Here is a tiny trained network, its code and every weight. The questions are about switching its units off for an input and a class, where a switched-off unit gives its printed mean instead of its output.

import numpy as np


def w(rows, s, z=0):
    codes = np.array(rows[::2]) - 128.0
    scale = np.full(codes.shape[1], s)
    scale[-1] = z or s
    return codes * scale


def f(y):
    return y / 2 * (1 + np.tanh(0.7978845608 * (y + 0.044715 * y**3)))


def log_softmax(a):
    a = a - a.max(-1, keepdims=True)
    return a - np.log(np.exp(a).sum(-1, keepdims=True))


def net(x, mask):
    res = np.array(x, float).reshape(1, 3) / 4 @ E
    y = f(res @ A[0][:, :-1].T + A[0][:, -1])
    res = res + np.where(mask, y, B[0][:, -1]) @ B[0][:, :-1]
    return log_softmax(res[-1] @ U[:, :-1].T + U[:, -1])


A, B = {}, {}
E = w([
[153,87,193,95,2,108,75,158,48],'x0',
[178,207,115,109,198,64,112,241,64],'x1',
[100,83,207,123,125,191,137,225,220],'x2',
],0.0057)
A[0] = w([
[136,167,123,125,154,119,128,209,59,114],'n0',
[132,127,126,127,115,130,126,120,119,253],'n1',
[148,120,140,126,32,111,125,151,64,102],'n2',
[134,112,149,121,47,131,126,153,75,138],'n3',
[122,97,170,136,83,147,121,251,222,99],'n4',
[127,115,148,112,58,127,105,149,83,99],'n5',
[134,144,104,136,127,104,120,54,61,100],'n6',
[110,109,137,126,76,146,140,46,162,131],'n7',
[128,137,93,129,126,99,136,74,73,106],'n8',
[122,153,124,123,156,98,138,219,51,118],'n9',
[133,93,134,120,64,141,130,33,172,114],'n10',
[135,155,105,133,127,99,118,32,20,112],'n11',
[129,116,127,123,108,148,126,67,169,117],'n12',
[112,111,131,137,74,153,137,63,154,107],'n13',
[147,149,110,113,169,110,128,184,86,129],'n14',
[128,99,149,125,62,123,107,161,97,109],'n15',
[133,146,91,128,247,130,125,80,205,102],'n16',
[141,106,127,129,133,123,130,123,122,217],'n17',
],0.011,0.0074)
B[0] = w([
[143,109,132,153,148,110,93,153,120,210],'n0',
[95,171,3,129,29,107,109,149,155,254],'n1',
[117,135,101,145,186,128,166,94,122,221],'n2',
[110,153,102,144,147,125,150,92,120,226],'n3',
[153,84,114,83,146,170,155,167,168,233],'n4',
[124,134,134,142,176,133,147,95,114,194],'n5',
[140,95,157,111,147,157,146,138,155,193],'n6',
[145,121,122,139,140,106,95,158,114,199],'n7',
[133,105,162,108,139,154,142,142,137,180],'n8',
[147,107,120,146,144,110,89,153,115,221],'n9',
[150,108,123,151,158,105,93,163,111,204],'n10',
[138,103,129,90,134,167,149,166,171,241],'n11',
[139,123,119,131,152,113,119,145,109,162],'n12',
[150,112,142,138,157,113,100,144,112,176],'n13',
[137,112,101,141,134,107,105,146,108,196],'n14',
[117,139,128,137,163,132,151,103,127,195],'n15',
[110,140,77,150,192,131,172,83,112,236],'n16',
[106,149,63,133,74,118,115,138,144,208],'n17',
],0.032,0.0062)
U = w([
[173,105,123,160,131,68,35,163,86,105],'0',
[151,87,133,42,116,209,165,158,192,110],'1',
[78,169,104,162,171,122,190,57,95,130],'2',
[82,176,109,118,11,100,93,125,134,253],'3',
[141,126,165,114,119,126,125,110,103,87],'4',
[130,135,172,121,118,126,119,118,112,89],'5',
],0.012,0.0029)

Each question gives the input, the list of numbers given to net, and the class t.
The units are the neurons (one row each of A and B). Each row of codes is followed by its name. A weight is (code - 128) times the scale printed after its matrix; where a second scale follows, it is the last column's (A, B and U).
mask holds one flag per neuron, in row order. A switched-off neuron (its flag False) gives its mean, the last column of its row in B, instead of its output. The means were averaged over made-up inputs and are rounded, as every weight is.
A unit's drop is (log p(t) with every unit on - log p(t) with that unit switched off) / (log p(t) with every unit on - log p(t) with every unit switched off).
The circuit of an input: a set's keep is (log p(t) with only the set's units on - log p(t) with every unit switched off) / (log p(t) with every unit on - log p(t) with every unit switched off). Starting from the 12 units with the biggest drops (on a tie, the unit counted first), units are removed one at a time, each time the one whose removal leaves the highest keep (on an exact tie, the one counted first), for as long as the keep stays at least 0.8.
circuit, biggest first: the units of the circuit, biggest drop first
most important unit: the unit with the biggest drop
k most important neurons: the k neurons with the biggest drops, biggest first
drop of u: that unit's drop, to one decimal
input [5,2,4], class 2: most important unit	n11
input [-5,5,-4], class 0: 4 most important neurons	(n2 n3 n14 n9)
input [-1,-1,3], class 3: 2 most important neurons	(n11 n6)
input [-7,-4,-8], class 1: 2 most important neurons	(n11 n6)
input [8,7,-7], class 2: 3 most important neurons	(n2 n3 n5)
input [2,-4,-4], class 0: 3 most important neurons	(n4 n10 n7)
input [5,-8,7], class 0: 2 most important neurons	(n10 n7)
input [6,-5,-7], class 1: 2 most important neurons	(n11 n6)
input [-2,-3,-3], class 3: 3 most important neurons	(n4 n9 n0)
input [-4,-4,-3], class 0: 2 most important neurons	(n2 n3)
input [-3,3,-2], class 3: 2 most important neurons	(n2 n10)
input [7,6,0], class 2: drop of n15	0.4
input [4,-1,1], class 2: drop of n5	0.1
input [8,-6,-2], class 2: circuit, biggest first	(n2)
input [-6,-6,-1], class 0: drop of n11	0.0
